Each row has a name. Each piece below is followed by the name of the row it came from, unless a question asks for something else. Each question is about the rows just above it. Places in a row count from 1.

Q: |  92 | -41 | 104 |  87 |
E: |  83 |  83 | -69 | -99 |
V: |  85 | -28 |  86 |  80 |
W: | -58 |  81 | -99 | -69 |
X: |   82 |  -69 | -100 |  -73 |
L: |  -62 |   84 | -104 |  -72 |
Where do | -99 | -69 | appear? => W
Every place of | 83 | in E: => 1 2
|  83 | -69 | -99 | is in which row? => E
tags:
| 83 | -> j19
| -58 | -> j360
| -99 | -> j666
| -62 | -> j928
| 82 | -> j725
Look up the entry of W at place 1 in the table: => j360
The row with |  83 |  83 | -69 | is => E
| -28 |  86 | => V

Z: |  26 |  38 |  50 | -26 |  32 |  43 |  11 |  53 |  -8 | -27 |
Y: | -31 |  -1 |  29 |  46 | -49 |  23 | -39 |   9 | -33 | -15 |
K: | -31 |  -1 |  29 |  46 | -49 | -33 |  39 | -13 | -16 |  50 |
M: |  49 |  -5 | -60 | -55 |   2 | -13 | -15 | -59 |  14 |  12 |
A: |  79 |  21 |  -8 |  -4 |  35 |  43 |  11 |  53 |  -8 | -27 |
P: | -53 | -40 | -12 | -13 |  48 |  30 | -26 |  29 |  52 | -54 |
Where do |  -5 | -60 | -55 | appear? => M
|  26 |  38 |  50 | -26 |  32 |  43 |  11 |  53 |  -8 | -27 | => Z
Which row holds |  50 | -26 |  32 |  43 |  11 |? => Z
|  -5 | -60 | -55 |   2 | -13 | => M
key -> tag
| 9 | -> j885
| 53 | -> j226
| 29 | -> j592
| -26 | -> j188
Look up the entry of P at place 8 in the table: => j592

T: | -28 | -17 |  10 | -44 | -27 | -31 |  25 |  -5 |  11 |   6 |   6 |   2 |  17 |  28 |
D: | -27 |  32 | -48 |   6 | -36 | -11 | -25 | -13 |  36 |  -6 |  24 |  18 | -12 |  16 |
F: | -27 |  32 |   3 |   6 | -36 | -11 | -25 |  -9 |  36 |  -6 |  24 |  18 | -12 |  16 |
R: |   9 | -37 | -25 |   7 | -26 | -26 | -16 |  10 |  -6 |  -7 | -29 |  -7 | -32 |  -4 |
S: |   3 | -12 |  59 |  -1 | -49 | -12 | -12 | -12 |  59 | -65 |  14 |  21 |   3 | -16 |
U: |  -1 |  13 |  -1 |   4 |  -1 |  -8 |   2 |  14 |  -4 | -33 |  -2 |  35 | -18 |  43 |
C: |   3 | -27 |  32 |   1 | -13 | -29 |  23 |  -2 |  27 |   6 | -29 |   3 |   2 |   9 |
H: | -10 | -34 | -13 | -22 |   9 | -23 | -18 |   3 |   4 | -13 |  14 |  27 | -32 | -12 |
J: | -28 | -27 | -44 | -17 |  10 | -31 |   2 |  -5 |  -4 | -24 |  15 |  -6 |  13 | -18 |
Table of tags by key:
| -36 | -> j616
| 2 | -> j271
| 10 | -> j574
| 9 | -> j632
| -28 | -> j922
| -27 | -> j821
| -37 | -> j747
The tag of T, keyed by place 5: => j821
| -28 | -27 | -44 | -17 |  10 | -31 | => J
Every place of | -12 | in S: => 2 6 7 8
| -27 |  32 | -48 |   6 | -36 | -11 | -25 | -13 |  36 |  -6 |  24 |  18 | -12 |  16 | is in which row? => D
Places of | -5 | in row J: => 8
Every place of | -49 | in S: => 5
| -27 |  32 | -48 | => D

pami: |   5 |  -5 |  23 |   1 | -32 | -21 | -21 |  20 | -27 |  31 |  -1 |  57 | -15 |  17 | -58 |  49 |  -9 |   2 |  30 |  -6 | -49 |  -3 | -15 |  48 |  50 |  -2 |   5 |  39 | -23 |  -5 | -15 |  17 |
Gis: | -1 | -1 | -6 |  6 |  0 | -2 |  0 |  1 |  2 | -2 |  3 | -1 |  6 |  2 |  2 |  5 |  1 | -6 | -1 |  6 |  1 |  3 |  4 |  4 | -6 | -3 |  4 | -6 | -3 |  3 |  3 | -3 |
logaz: |  5 |  2 | -5 | -4 |  2 | -2 |  6 | -2 | -3 |  0 | -3 | -4 | -4 |  4 |  3 |  2 | -2 | -6 |  4 | -3 |  1 | -2 |  5 |  6 |  6 |  3 |  0 | -2 | -3 |  2 | -6 | -3 |
viko: |  24 | -17 |  11 | -35 |  25 |   5 |  13 | -28 | -14 |  15 | -28 | -39 |   8 |  -5 | -13 | -25 | -38 |  24 | -40 | -43 |  69 |  19 |  -2 | -79 |  -1 | -15 |   7 |  65 | -19 | -33 |   2 | -39 |
puda: |  31 | -27 |  -6 |  24 | -53 |  24 |  44 |  30 | -32 | -32 | -21 | -49 |   8 | -50 |  22 | -13 |  -3 | -36 |  38 |  20 |  46 |  -5 |   9 | -40 |  11 |  49 | -34 | -30 |  76 |  23 | -17 |  -3 |
gos: |  11 | -27 |  31 |   1 | -32 | -21 | -21 |  23 |  -5 |  20 | -28 |  24 |   3 | -13 |  78 |  38 | -18 |  45 | -12 |  -1 |  -4 | -21 | -21 |   8 |   0 | -51 |  -1 | -63 |  39 |   5 |  -6 |  -9 |
Rugo: |   1 |  23 |  17 |   4 |  70 | -42 | -33 |  18 |  19 |  18 | -15 |  30 | -59 | -11 |  78 |   8 | -23 |  37 | -16 | -11 |  -3 | -10 | -19 |  24 |  -8 | -59 |  64 | -59 |  37 | -17 | -11 | -10 |
tisor: |  28 | -33 |  -5 | -33 |  -8 | -14 |  11 |  14 |  36 |   8 |  11 |  25 |   4 |  -1 | -61 | -33 |  -4 |  11 |  -9 |  13 | -43 |  -7 |  47 |  67 |  23 |   7 | -45 |  -2 | -34 |   0 |   3 |  40 |
nuzi: |  11 |  11 |  -6 |  12 |  60 | -32 |  -9 |  30 |   1 |  12 | -28 |  24 |   3 | -13 |  78 |  38 | -18 |  45 | -12 |  -1 |  -4 | -21 | -21 |   8 |   0 | -51 |  40 | -63 |  39 |   5 |  -4 |  -9 |
fusav: |  -5 | -33 |  -8 |  -5 | -10 | -52 |  35 | -20 |  23 |  -8 | -30 |  -1 |   0 |  21 | -42 |  14 |  37 |  28 |  -9 |  10 | -80 | -12 |   1 |  -4 |  20 |   3 | -41 |  -6 | -40 |   9 |  24 |  62 |
bodul: |  5 |  3 |  5 | -6 | -5 |  6 |  1 | -5 |  5 |  4 | -2 |  4 | -4 |  3 | -3 | -6 | -6 |  3 | -3 |  0 |  1 |  3 |  3 | -3 |  1 | -3 |  3 | -4 |  5 | -5 |  0 | -6 |
Where do |  -5 |  23 |   1 | -32 | -21 | -21 |  20 | -27 |  31 | appear? => pami
At which places does bodul hold | 0 |? => 20 31
Places of | -33 | in row tisor: => 2 4 16
tags:
| 6 | -> j691
| 1 | -> j446
| 5 | -> j486
| 47 | -> j772
| 3 | -> j87
| 9 | -> j824
| 2 | -> j780
| -18 | -> j217
| -19 | -> j915
Join logaz by its entry at place 23: => j486
At which places does Rugo hold | -59 |? => 13 26 28

mab: |  -3 | -28 | -13 |  18 |   7 | -11 |  15 |   7 |  32 |  -3 |  -8 | -14 |  -1 | -37 |  11 |   5 | -14 | -28 | -14 | -11 |  10 | -20 |  33 | -22 |  -1 |  64 | -12 |  -3 |  -4 |  -9 |  19 | -23 | -15 |   3 | -28 |  10 | -32 | -16 | -24 | -12 |   0 |  -8 |  30 |   9 |   7 |  -7 |  -1 |  15 |   2 |   0 |  11 |   5 |   5 |   1 |   8 |  12 |  10 | -12 |  16 |
Rubet: | -28 |  16 |   8 | -41 |  -2 |  22 |  -4 |  19 |   7 |   5 |   4 | -33 |  14 |  -3 |   7 | -29 |  14 | -31 |  22 | -14 |  40 |  -3 | -25 |  -9 |  20 |  -3 |  -9 | -39 |  27 |  26 |   5 | -22 |  -7 |  17 | -29 | -24 | -46 | -17 |   4 | -16 |   5 |  18 |  -5 | -10 |  -4 |   3 |  13 | -10 |  41 |   4 |  12 |  10 |  11 |   2 |  -8 |  39 |  -3 |  18 |   6 |
tovum: |  23 |  -4 |  14 |   6 |  11 | -25 | -12 |   9 |  21 |  -7 |  27 | -12 |  -2 |   9 | -21 | -18 |  -2 |  -1 | -32 |  -1 | -10 |   0 |  13 |   9 |   2 | -27 |  20 | -10 |  13 |   4 |  -4 |  23 | -30 |   3 | -10 | -15 |  12 | -22 | -33 | -13 | -13 | -27 | -21 | -27 | -56 |   4 | -31 |  -5 |   7 |  27 |  25 |  -3 |   0 |  16 |  -9 | -32 |   3 |   9 |   9 |
vez: |  -7 |   8 |   6 |  46 |   9 | -31 |  38 |   3 |   1 | -12 | -20 |  -8 |  66 |  40 |  22 | -31 |  -3 | -29 |  14 |   7 | -14 |   3 |  -2 |  -7 | -59 |  -3 | -10 | -13 | -36 |  12 | -76 | -14 |   2 |  25 | -40 | -31 |  17 |   1 | -67 |  -9 | -47 |  -9 | -15 | -20 |  18 |   1 |  20 |  11 |   2 |  60 |  90 |  -8 |  -5 | -18 |  34 | -43 |   3 |   9 |   9 |
Places of | 0 | in row tovum: => 22 53
The row with |  -3 |   7 | -29 |  14 | -31 |  22 | -14 |  40 | is => Rubet
Where do |  23 |  -4 |  14 |   6 |  11 | -25 | -12 |   9 |  21 |  -7 |  27 | -12 |  -2 |   9 | -21 | -18 |  -2 |  -1 | -32 |  -1 | -10 |   0 |  13 |   9 |   2 | -27 |  20 | -10 |  13 |   4 |  -4 |  23 | -30 |   3 | -10 | -15 |  12 | -22 | -33 | -13 | -13 | -27 | -21 | -27 | -56 |   4 | -31 |  -5 |   7 |  27 |  25 |  -3 |   0 |  16 |  -9 | -32 |   3 |   9 |   9 | appear? => tovum
At which places does mab hold | 7 |? => 5 8 45
At which places does Rubet hold | 3 |? => 46

N: | -95 | -52 |   6 | -12 |
B: | -54 |   6 | -12 | -52 |
G: | -75 | -60 |  10 |  -6 |
| -52 |   6 | => N
tags:
| -6 | -> j703
| -52 | -> j392
| -13 | -> j480
| -5 | -> j603
| -51 | -> j24
| 10 | -> j981
| -74 | -> j598
| -75 | -> j781
| -12 | -> j980
Join G by its entry at place 4: => j703
Which row holds | -95 | -52 |   6 | -12 |? => N
| -52 |   6 | -12 | => N
Which row holds | -54 |   6 | -12 | -52 |? => B
The row with | -75 | -60 |  10 |  -6 | is => G

ras: |   4 |  -5 | -10 |  50 |  16 |  25 | -27 | -62 | -34 | -37 |  26 |  19 |   0 |
pusak: |   7 |  -5 | -21 |  45 |  46 |  15 | -86 | -26 | -11 | -26 |  23 |  13 |   6 |
Duko: |  -2 |  21 |  25 | -62 |  16 |  50 | -34 | -10 | -37 | -27 |  19 |   6 | -18 |
| -10 |  50 |  16 |  25 | -27 | -62 | -34 | -37 | is in which row? => ras
At which places does pusak hold | 7 |? => 1
Table of tags by key:
| 0 | -> j993
| 7 | -> j958
| -18 | -> j699
| -21 | -> j763
| 6 | -> j974
| -19 | -> j144
The tag of pusak, keyed by place 13: => j974

Devi: |   64 | -107 |  -29 |   89 |   82 |   25 |  -66 |   39 |   29 | -106 |  -20 |  -34 |   58 |   64 |   62 |  -99 |    4 |
keme: |   0 |  -2 |   1 | -90 |   1 |   1 |  -3 |   3 |  -2 |   5 |   1 |  -2 |  -2 |  -2 |  -1 |   0 |  -2 |
vute: |  0 |  2 |  1 | -1 | -7 |  1 | -3 |  3 | -2 |  5 | -7 | -2 | -2 | -2 | -2 | -1 | -1 |
lepu: | -1 |  0 | -1 | -1 |  4 | -1 |  3 | -3 |  1 | -2 |  0 |  2 |  1 |  1 |  0 |  1 |  1 |
| -7 |  1 | => vute
Every place of | -2 | in keme: => 2 9 12 13 14 17
Where do | -1 |  0 | -1 | -1 |  4 | -1 |  3 | -3 |  1 | appear? => lepu
The row with |   25 |  -66 |   39 |   29 | -106 |  -20 | is => Devi
Table of tags by key:
| 1 | -> j784
| -1 | -> j648
| 0 | -> j192
| -29 | -> j163
Look up the entry of lepu at place 3 in the table: => j648
Every place of | -2 | in vute: => 9 12 13 14 15

zali: | -19 | -32 |  28 | -79 | -71 |
Lasi: |  62 | -39 | -61 |  34 |   4 |
vakuz: |  14 | -77 |  -3 | -30 |  83 |
meb: | -10 |  28 | -71 | -32 | -79 |
The row with |  28 | -71 | -32 | -79 | is => meb
Table of tags by key:
| -79 | -> j667
| -71 | -> j218
| 28 | -> j333
| 34 | -> j934
| -32 | -> j867
The tag of meb, keyed by place 4: => j867
The row with |  14 | -77 |  -3 | -30 |  83 | is => vakuz
Where do |  62 | -39 | -61 |  34 |   4 | appear? => Lasi

